Here is a tiny trained network, its code and every weight. The questions are about switching its units off for an input and a class, where a switched-off unit gives its printed mean instead of its output.

import numpy as np


def w(rows, s, z=0):
    codes = np.array(rows[::2]) - 128.0
    scale = np.full(codes.shape[1], s)
    scale[-1] = z or s
    return codes * scale


def norm(h):
    return h / np.sqrt((h * h).mean(-1, keepdims=True) + 1e-5)


def f(y):
    return np.maximum(y, 0)


def log_softmax(a):
    a = a - a.max(-1, keepdims=True)
    return a - np.log(np.exp(a).sum(-1, keepdims=True))


def net(x, mask):
    res = np.array(x, float).reshape(1, 7) / 4 @ E
    u = 0
    for l in range(2):
        y = f(norm(res) @ A[l][:, :-1].T + A[l][:, -1])
        res = res + np.where(mask[u : u + 7], y, B[l][:, -1]) @ B[l][:, :-1]
        u += 7
    return log_softmax(norm(res)[-1] @ U[:, :-1].T + U[:, -1])


A, B = {}, {}
E = w([
[138,92,237,119,148,106,159],'x0',
[5,134,146,45,129,95,89],'x1',
[113,254,220,122,61,227,91],'x2',
[126,131,120,130,129,131,121],'x3',
[127,133,113,127,128,131,125],'x4',
[157,145,104,82,78,112,158],'x5',
[57,176,121,173,133,61,180],'x6',
],0.0055)
A[0] = w([
[34,114,106,10,172,55,7,60],'L0N1',
[223,66,78,253,102,132,148,252],'L0N2',
[154,3,53,72,169,26,111,30],'L0N3',
[29,17,144,86,6,89,55,3],'L0N4',
[84,247,77,247,79,18,97,175],'L0N5',
[174,121,87,52,167,229,45,3],'L0N6',
[169,248,211,144,12,241,77,168],'L0N7',
],0.0055,0.0026)
B[0] = w([
[189,206,172,143,156,99,111,216],'L0N1',
[133,206,153,139,135,95,120,249],'L0N2',
[18,123,101,139,104,172,102,225],'L0N3',
[143,156,83,140,200,69,118,177],'L0N4',
[145,47,251,77,156,89,120,201],'L0N5',
[169,40,190,58,107,114,124,170],'L0N6',
[38,157,132,158,128,78,95,254],'L0N7',
],0.011,0.0063)
A[1] = w([
[103,154,161,100,179,33,93,251],'L1N1',
[56,116,185,158,135,167,165,161],'L1N2',
[46,95,86,178,80,92,118,7],'L1N3',
[138,95,69,72,34,155,188,198],'L1N4',
[119,59,60,146,207,70,152,93],'L1N5',
[84,89,176,129,106,141,141,132],'L1N6',
[167,53,123,95,75,177,2,168],'L1N7',
],0.0084,0.0017)
B[1] = w([
[232,80,36,133,108,173,167,254],'L1N1',
[126,85,50,83,173,182,142,162],'L1N2',
[148,123,115,104,98,209,111,156],'L1N3',
[140,119,44,108,154,139,100,132],'L1N4',
[40,198,254,150,57,113,75,155],'L1N5',
[97,86,102,124,111,153,151,151],'L1N6',
[164,91,220,137,124,113,211,150],'L1N7',
],0.0096,0.014)
U = w([
[26,159,136,167,100,149,83,160],'0',
[196,117,91,152,150,179,151,225],'1',
[194,249,129,169,233,53,110,183],'2',
[169,65,190,123,140,120,174,5],'3',
[181,123,76,158,143,181,154,29],'4',
],0.012,0.0022)

Each question gives the input, the list of numbers given to net, and the class t.
The units are the neurons (one row each of A and B). Each row of codes is followed by its name. A weight is (code - 128) times the scale printed after its matrix; where a second scale follows, it is the last column's (A, B and U).
mask holds one flag per neuron, layer by layer. A switched-off neuron (its flag False) gives its mean, the last column of its row in B, instead of its output. The means were averaged over made-up inputs and are rounded, as every weight is.
A unit's drop is (log p(t) with every unit on - log p(t) with that unit switched off) / (log p(t) with every unit on - log p(t) with every unit switched off).
The circuit of an input: a set's keep is (log p(t) with only the set's units on - log p(t) with every unit switched off) / (log p(t) with every unit on - log p(t) with every unit switched off). Starting from the 12 units with the biggest drops (on a tie, the unit counted first), units are removed one at a time, each time the one whose removal leaves the highest keep (on an exact tie, the one counted first), for as long as the keep stays at least 0.8.
units of the circuit, in order: the units of the circuit, biggest drop first
top k neurons: the k neurons with the biggest drops, biggest first
top k neurons in layer l: the k neurons of layer l with the biggest drops, biggest first
input [4,4,-2,-8,-2,-3,-4], class 1: top 4 neurons	L1N1; L0N2; L0N7; L0N3
input [2,-5,-7,-3,1,5,-3], class 0: units of the circuit, in order	L0N3; L1N5
input [-6,5,-8,2,-2,-4,0], class 0: units of the circuit, in order	L1N5
input [-1,8,-3,-3,-6,-6,7], class 2: top 2 neurons	L0N1; L0N4
input [2,4,-5,-8,-5,-2,1], class 0: top 4 neurons in layer 0	L0N3; L0N2; L0N5; L0N4
input [-6,-5,-6,-6,6,5,-4], class 0: units of the circuit, in order	L0N3; L1N5
input [6,-7,-1,0,-1,-3,-7], class 2: top 2 neurons	L0N2; L1N1
input [-2,4,-6,-3,-1,6,3], class 0: top 4 neurons	L0N3; L1N5; L0N2; L0N4
input [-7,3,6,3,-1,0,5], class 1: units of the circuit, in order	L1N5; L1N1; L0N5
input [-3,2,5,4,-4,0,-7], class 3: top 2 neurons	L0N6; L1N7
input [-3,-5,8,4,6,-8,-8], class 0: top 4 neurons	L0N7; L1N1; L0N5; L0N1
input [6,3,3,-8,-5,-1,6], class 1: units of the circuit, in order	L1N2; L1N1
input [7,5,-3,-6,-7,4,-2], class 1: units of the circuit, in order	L1N1; L0N5
input [-6,0,4,8,5,6,-7], class 3: units of the circuit, in order	L0N6; L1N7
input [6,-1,1,-6,5,-7,6], class 1: top 3 neurons in layer 1	L1N2; L1N5; L1N7
input [-4,5,5,2,-1,3,-6], class 3: units of the circuit, in order	L0N6
input [-1,5,-8,-3,-7,-8,5], class 0: top 2 neurons	L1N5; L0N3
input [1,7,5,-5,-5,5,5], class 2: top 3 neurons	L0N3; L0N1; L0N4
input [4,8,-8,-2,-8,4,3], class 0: top 2 neurons	L0N3; L1N5
input [-5,0,-5,-5,8,1,8], class 3: top 2 neurons	L0N5; L1N5
input [-2,-6,-3,-7,0,7,-4], class 2: top 3 neurons in layer 0	L0N2; L0N5; L0N7
input [6,-7,7,-7,7,8,1], class 0: units of the circuit, in order	L0N7
input [0,8,0,7,-5,8,-1], class 2: top 2 neurons in layer 0	L0N1; L0N4
input [2,-6,0,-7,-4,0,7], class 3: top 3 neurons	L0N5; L0N1; L0N4
input [-2,-6,5,6,2,-2,-1], class 2: top 4 neurons	L0N3; L0N2; L1N5; L1N6
input [3,-7,0,-4,7,7,8], class 3: top 4 neurons	L0N5; L0N1; L0N4; L0N7
input [4,8,-2,2,8,2,-8], class 2: units of the circuit, in order	L0N1
input [-4,6,-8,0,-6,-6,3], class 0: top 2 neurons	L0N3; L1N5
input [2,1,-1,6,2,8,5], class 3: top 3 neurons in layer 0	L0N5; L0N2; L0N7
